Here is a tiny trained network, its code and every weight. The questions are about switching its units off for an input and a target symbol, where a switched-off unit gives its printed mean instead of its output.

import numpy as np


def w(rows, s, z=0):
    codes = np.array(rows[::2]) - 128.0
    scale = np.full(codes.shape[1], s)
    scale[-1] = z or s
    return codes * scale


def f(y):
    return np.maximum(y, 0)


def softmax(a):
    e = np.exp(a - a.max(-1, keepdims=True))
    return e / e.sum(-1, keepdims=True)


def log_softmax(a):
    a = a - a.max(-1, keepdims=True)
    return a - np.log(np.exp(a).sum(-1, keepdims=True))


def net(x, mask):
    ids = ['ΓΔΘΛεζηξπστ'.index(c) for c in x.split()]
    T = len(ids)
    res = E[ids] + P[:T]
    u = 0
    for l in range(2):
        q, k, v = (res @ M[l].T for M in (Q, K, V))
        z = softmax(np.where(np.tri(T) > 0, q @ k.T / 2**0.5, -1e9)) @ v
        res = res + np.where(mask[u], z, O[l][:, -1]) @ O[l][:, :-1]
        u += 1
        y = f(res @ A[l][:, :-1].T + A[l][:, -1])
        res = res + np.where(mask[u : u + 16], y, B[l][:, -1]) @ B[l][:, :-1]
        u += 16
    return log_softmax(res[-1] @ U[:, :-1].T + U[:, -1])


Q, K, V, O, A, B = {}, {}, {}, {}, {}, {}
E = w([
[140,115,171,143,154,105,138,109,164,162],'Γ',
[124,138,95,114,84,164,126,156,172,175],'Δ',
[118,148,117,133,98,146,124,122,162,199],'Θ',
[128,191,190,51,137,40,144,122,9,78],'Λ',
[114,154,114,117,95,185,89,146,137,208],'ε',
[182,149,105,171,96,157,164,78,130,208],'ζ',
[95,107,197,138,142,100,115,135,166,148],'η',
[130,37,168,145,54,175,113,118,201,142],'ξ',
[121,82,177,88,166,238,144,163,134,156],'π',
[137,140,150,190,208,3,108,198,125,173],'σ',
[112,12,170,175,135,182,125,129,87,88],'τ',
],0.018)
P = w([
[138,63,1,129,102,117,55,85,232,116],'0',
[132,109,66,161,110,96,164,137,152,180],'1',
[156,112,118,159,150,76,172,180,146,161],'2',
[153,101,105,121,111,124,158,237,135,137],'3',
[151,109,142,122,114,128,158,225,144,134],'4',
[150,113,182,138,129,117,160,201,142,126],'5',
[132,120,193,149,121,129,162,198,136,110],'6',
[106,135,193,158,104,145,146,186,118,118],'7',
[87,131,206,169,107,140,151,170,116,90],'8',
[64,127,220,156,98,138,143,157,117,75],'9',
[27,160,199,157,74,167,120,144,108,115],'10',
[17,174,203,166,79,160,117,133,106,113],'11',
],0.0096)
Q[0] = w([
[85,196,8,185,206,132,123,93,126,11],'L0H0',
[252,104,104,77,109,109,27,107,168,115],'L0H0',
],0.0045)
K[0] = w([
[187,110,1,72,74,27,122,35,172,175],'L0H0',
[229,89,128,133,79,93,135,229,158,213],'L0H0',
],0.0046)
V[0] = w([
[49,58,162,239,99,224,125,107,134,39],'L0H0',
[254,103,68,239,125,112,49,169,236,216],'L0H0',
],0.006)
O[0] = w([
[249,61,56,99,30,104,56,189,112,157,134],'L0H0',
[64,65,144,112,120,122,77,1,92,170,253],'L0H0',
],0.0093,0.0015)
A[0] = w([
[108,119,86,159,156,52,97,116,81,126,175],'L0N0',
[117,133,130,163,84,91,161,198,134,141,197],'L0N1',
[106,162,124,139,132,94,109,140,82,102,50],'L0N2',
[108,170,110,84,99,129,110,56,93,112,76],'L0N3',
[117,95,139,199,121,136,150,121,192,72,104],'L0N4',
[41,125,186,107,102,78,122,207,162,188,252],'L0N5',
[124,163,144,144,157,107,205,75,115,157,243],'L0N6',
[163,172,102,116,96,120,137,65,88,108,12],'L0N7',
[197,149,102,102,137,84,111,105,79,77,165],'L0N8',
[123,125,136,75,104,166,126,133,149,163,54],'L0N9',
[158,116,210,163,120,128,134,202,123,112,67],'L0N10',
[24,56,117,177,163,152,159,125,80,112,65],'L0N11',
[100,150,164,135,136,131,255,194,94,182,89],'L0N12',
[128,137,85,42,135,94,112,114,81,102,23],'L0N13',
[149,115,80,201,155,146,128,121,205,158,119],'L0N14',
[122,104,122,88,108,171,99,177,123,120,2],'L0N15',
],0.0096,0.0037)
B[0] = w([
[201,107,134,31,70,115,88,46,185,152,159],'L0N0',
[218,93,151,171,162,176,118,106,159,108,197],'L0N1',
[121,137,126,175,170,87,164,108,152,113,153],'L0N2',
[98,27,136,156,94,39,137,171,98,114,148],'L0N3',
[149,155,110,57,95,183,130,151,200,160,154],'L0N4',
[163,66,110,187,125,172,73,48,130,53,249],'L0N5',
[121,82,125,84,64,171,114,191,105,87,201],'L0N6',
[111,42,128,134,127,128,87,198,109,122,135],'L0N7',
[137,104,158,168,115,140,214,182,141,100,150],'L0N8',
[76,65,141,165,194,119,156,148,113,25,156],'L0N9',
[103,147,24,199,96,152,108,102,166,88,199],'L0N10',
[212,121,82,63,134,140,57,131,94,104,166],'L0N11',
[165,155,110,90,154,161,107,107,174,33,211],'L0N12',
[119,119,215,191,169,113,119,79,168,123,141],'L0N13',
[78,108,70,64,178,156,116,253,139,73,159],'L0N14',
[143,168,131,163,141,47,160,40,121,187,154],'L0N15',
],0.0078,0.013)
Q[1] = w([
[91,84,142,152,1,204,104,141,144,76],'L1H0',
[179,50,113,130,30,142,53,110,98,160],'L1H0',
],0.0064)
K[1] = w([
[189,138,139,230,101,90,136,63,113,63],'L1H0',
[91,254,83,121,104,104,138,105,55,59],'L1H0',
],0.0053)
V[1] = w([
[144,141,90,150,149,123,19,171,156,135],'L1H0',
[138,114,72,106,127,253,104,131,183,159],'L1H0',
],0.0068)
O[1] = w([
[152,138,62,58,118,83,137,69,143,112,156],'L1H0',
[168,138,100,222,78,251,88,112,149,188,2],'L1H0',
],0.013,0.00066)
A[1] = w([
[161,222,134,75,137,160,150,179,84,140,120],'L1N0',
[86,143,49,126,111,100,150,112,102,149,97],'L1N1',
[168,135,191,157,175,114,142,192,146,113,170],'L1N2',
[99,209,185,138,215,51,186,110,149,176,97],'L1N3',
[113,95,115,111,101,31,163,91,126,110,96],'L1N4',
[65,88,178,101,71,104,113,136,117,145,86],'L1N5',
[158,91,159,125,160,51,123,142,62,127,108],'L1N6',
[182,176,96,152,87,161,93,111,170,117,90],'L1N7',
[154,156,102,98,140,124,150,71,86,111,35],'L1N8',
[109,240,86,188,99,127,184,183,94,124,38],'L1N9',
[135,91,145,184,151,163,174,177,123,115,135],'L1N10',
[189,93,115,149,123,127,164,89,102,187,87],'L1N11',
[84,138,164,46,88,141,157,146,50,148,69],'L1N12',
[152,82,109,96,129,132,79,126,96,121,121],'L1N13',
[51,243,171,244,173,43,208,178,98,228,1],'L1N14',
[167,130,134,141,53,145,192,180,130,148,182],'L1N15',
],0.011,0.0073)
B[1] = w([
[144,56,114,167,138,36,35,48,106,95,135],'L1N0',
[150,90,91,91,120,162,92,132,115,134,135],'L1N1',
[134,110,92,120,16,180,107,132,94,131,205],'L1N2',
[95,57,70,135,102,183,145,139,246,85,132],'L1N3',
[113,117,126,118,170,154,94,181,160,121,159],'L1N4',
[115,131,178,166,153,84,126,118,163,131,148],'L1N5',
[99,87,135,169,155,118,159,162,127,176,161],'L1N6',
[102,119,141,102,138,75,134,152,106,146,253],'L1N7',
[135,157,119,226,113,78,127,137,127,113,136],'L1N8',
[53,109,53,123,147,85,132,181,132,167,135],'L1N9',
[154,157,124,92,91,79,59,127,144,150,203],'L1N10',
[71,150,114,98,84,166,77,111,130,87,168],'L1N11',
[132,70,122,145,143,75,147,69,105,95,133],'L1N12',
[110,144,119,174,130,174,164,179,140,131,215],'L1N13',
[128,172,233,219,21,203,57,243,219,103,128],'L1N14',
[127,127,135,157,170,84,136,72,156,86,161],'L1N15',
],0.011,0.018)
U = w([
[205,89,56,123,85,222,63,98,158,169,237],'Γ',
[133,148,133,218,65,188,104,33,157,62,194],'Δ',
[94,125,134,178,97,152,88,77,175,113,85],'Θ',
[45,150,84,197,95,116,106,151,160,118,14],'Λ',
[98,97,91,154,113,151,127,137,157,115,1],'ε',
[31,160,76,69,88,160,171,198,172,80,95],'ζ',
[117,77,86,186,253,191,171,103,218,49,193],'η',
[215,71,48,215,64,128,136,238,123,209,49],'ξ',
[32,167,136,120,144,159,87,194,102,102,160],'π',
[47,109,176,140,93,72,94,173,222,155,99],'σ',
[37,87,125,71,147,101,76,130,73,90,126],'τ',
],0.0051,0.0059)

Each question gives the input, a string of symbols that net reads in full, and the target symbol t.
The units are the heads (2 rows each of Q, K, V and O) and the neurons (one row each of A and B). Each row of codes is followed by its name. A weight is (code - 128) times the scale printed after its matrix; where a second scale follows, it is the last column's (O, A, B and U).
mask holds one flag per unit, layer by layer, with each layer's heads first. A switched-off unit (its flag False) gives its mean, the last column of its rows in O or B, instead of its output. The means were averaged over made-up inputs and are rounded, as every weight is.
A unit's drop is (log p(t) with every unit on - log p(t) with that unit switched off) / (log p(t) with every unit on - log p(t) with every unit switched off).
The circuit of an input: a set's keep is (log p(t) with only the set's units on - log p(t) with every unit switched off) / (log p(t) with every unit on - log p(t) with every unit switched off). Starting from the 12 units with the biggest drops (on a tie, the unit counted first), units are removed one at a time, each time the one whose removal leaves the highest keep (on an exact tie, the one counted first), for as long as the keep stays at least 0.8.
circuit, biggest first: the units of the circuit, biggest drop first
top k neurons: the k neurons with the biggest drops, biggest first
k most important neurons of layer l: the k neurons of layer l with the biggest drops, biggest first
input η ζ τ, target Γ: circuit, biggest first : [L1H0]
input ζ Λ ε Γ Λ ζ τ Λ τ ξ τ σ, target ξ: top 3 neurons : [L1N7, L0N1, L1N11]
input Λ ζ Γ ε η τ ξ τ ζ, target ξ: circuit, biggest first : [L0H0, L0N5]
input Λ σ ζ ζ ε σ ε, target η: top 2 neurons : [L1N7, L1N2]
input π ε ξ τ Λ Θ, target ξ: 2 most important neurons of layer 1 : [L1N6, L1N2]
input τ σ π σ Λ σ Δ, target η: circuit, biggest first : [L1N2, L1H0, L1N10]
input η σ τ Λ ξ ξ, target σ: circuit, biggest first : [L1H0, L0N8, L1N5, L0N12]
input Λ Δ Δ ε σ Λ τ σ, target Δ: circuit, biggest first : [L0N5, L0N10]
input σ ε Λ η, target Δ: top 3 neurons : [L0N6, L0N0, L1N7]
input τ ζ σ, target Γ: circuit, biggest first : [L0N0, L1H0]
input ζ ζ η Λ τ ξ, target ξ: circuit, biggest first : [L0H0, L1H0, L1N11]
input Λ Γ ζ Λ η ξ ζ ζ η Λ Θ Λ, target Λ: circuit, biggest first : [L0H0, L1N9, L1H0, L0N10]
input ζ ξ ξ Λ Γ, target σ: top 2 neurons : [L0N13, L0N2]
input ζ Δ τ, target Γ: top 2 neurons : [L1N11, L0N11]
input η Δ ζ η ξ ε Γ ξ ξ Λ, target σ: 2 most important neurons of layer 0 : [L0N3, L0N8]
input ε Γ π Δ Γ ξ σ τ ε σ Δ Λ, target η: 2 most important neurons of layer 1 : [L1N4, L1N10]
input ζ Λ Γ ζ σ Γ τ η, target ξ: 3 most important neurons of layer 1 : [L1N6, L1N2, L1N11]
input ζ ζ ξ Λ, target σ: 2 most important neurons of layer 0 : [L0N3, L0N6]
input ξ ζ Θ Θ Δ Λ ε τ η ξ, target ξ: circuit, biggest first : [L0H0]
input ε Γ σ, target Γ: 3 most important neurons of layer 0 : [L0N0, L0N11, L0N6]
input η Λ Γ Δ Λ Λ Λ ζ Γ Λ, target ζ: circuit, biggest first : [L0H0]
input η Λ ζ η, target Δ: top 2 neurons : [L0N6, L1N7]
input Λ ε Δ ξ ε ξ ζ, target σ: 2 most important neurons of layer 1 : [L1N5, L1N6]
input Γ Γ ξ ξ Λ σ ξ ζ ξ ε, target σ: 2 most important neurons of layer 1 : [L1N5, L1N6]
input σ Λ σ Θ ξ ε τ η, target ξ: circuit, biggest first : [L0H0, L1H0, L1N6, L1N2]
input Γ Γ Λ η Θ Γ Λ Λ τ Λ, target Λ: top 2 neurons : [L1N9, L1N7]
input π ζ τ Γ ζ Δ ζ Λ τ ξ π, target ξ: circuit, biggest first : [L0H0]
